Below are the code and all the weights of a small trained network. Each question names an input and a class and asks about switching units off, where a switched-off unit gives its printed mean instead of its output.

import numpy as np


def w(rows, s, z=0):
    codes = np.array(rows[::2]) - 128.0
    scale = np.full(codes.shape[1], s)
    scale[-1] = z or s
    return codes * scale


def f(y):
    return np.maximum(y, 0)


def log_softmax(a):
    a = a - a.max(-1, keepdims=True)
    return a - np.log(np.exp(a).sum(-1, keepdims=True))


def net(x, mask):
    res = np.array(x, float).reshape(1, 2) / 4 @ E
    y = f(res @ A[0][:, :-1].T + A[0][:, -1])
    res = res + np.where(mask, y, B[0][:, -1]) @ B[0][:, :-1]
    return log_softmax(res[-1] @ U[:, :-1].T + U[:, -1])


A, B = {}, {}
E = w([
[69,175,113,3],'x0',
[43,67,2,177],'x1',
],0.0059)
A[0] = w([
[146,120,154,168,214],'n1',
[65,114,19,130,170],'n2',
[129,112,63,158,210],'n3',
[149,135,169,134,199],'n4',
[116,147,114,3,194],'n5',
[105,103,65,242,131],'n6',
[134,130,176,126,254],'n7',
[114,127,88,162,194],'n8',
[171,130,168,144,189],'n9',
[140,139,113,136,127],'n10',
[97,140,149,52,154],'n11',
],0.019,0.0039)
B[0] = w([
[160,124,155,200,174],'n1',
[2,159,119,152,241],'n2',
[87,55,133,198,195],'n3',
[156,154,149,161,178],'n4',
[169,121,211,13,245],'n5',
[171,55,9,84,222],'n6',
[177,163,157,142,188],'n7',
[109,68,126,175,179],'n8',
[157,156,160,195,182],'n9',
[129,125,128,120,133],'n10',
[162,110,171,49,204],'n11',
],0.042,0.012)
U = w([
[140,254,158,213,166],'0',
[101,173,93,113,2],'1',
[42,118,159,75,246],'2',
[48,92,40,152,150],'3',
[93,203,85,111,14],'4',
[119,150,88,101,32],'5',
[202,89,81,172,146],'6',
[209,168,185,67,212],'7',
],0.0073,0.0018)

Each question gives the input, the list of numbers given to net, and the class t.
The units are the neurons (one row each of A and B). Each row of codes is followed by its name. A weight is (code - 128) times the scale printed after its matrix; where a second scale follows, it is the last column's (A, B and U).
mask holds one flag per neuron, in row order. A switched-off neuron (its flag False) gives its mean, the last column of its row in B, instead of its output. The means were averaged over made-up inputs and are rounded, as every weight is.
A unit's drop is (log p(t) with every unit on - log p(t) with that unit switched off) / (log p(t) with every unit on - log p(t) with every unit switched off).
The circuit of an input: a set's keep is (log p(t) with only the set's units on - log p(t) with every unit switched off) / (log p(t) with every unit on - log p(t) with every unit switched off). Starting from all 11 units, units are removed one at a time, each time the one whose removal leaves the highest keep (on an exact tie, the one counted first), for as long as the keep stays at least 0.8.
units of the circuit, in order: the units of the circuit, biggest drop first
top k neurons: the k neurons with the biggest drops, biggest first
drop when u is switched off: that unit's drop, to one decimal
input [-5,-3], class 0: units of the circuit, in order => (n5; n6)
input [-3,-1], class 6: units of the circuit, in order => (n2; n5)
input [2,0], class 7: units of the circuit, in order => (n2)
input [-6,2], class 6: top 3 neurons => (n2; n1; n6)
input [-1,-6], class 0: units of the circuit, in order => (n5; n6)
input [-1,0], class 6: top 2 neurons => (n2; n5)
input [0,0], class 0: top 2 neurons => (n6; n5)
input [7,1], class 7: drop when n11 is switched off => 0.1
input [-5,-2], class 0: drop when n11 is switched off => 0.2
input [6,0], class 7: drop when n11 is switched off => 0.0
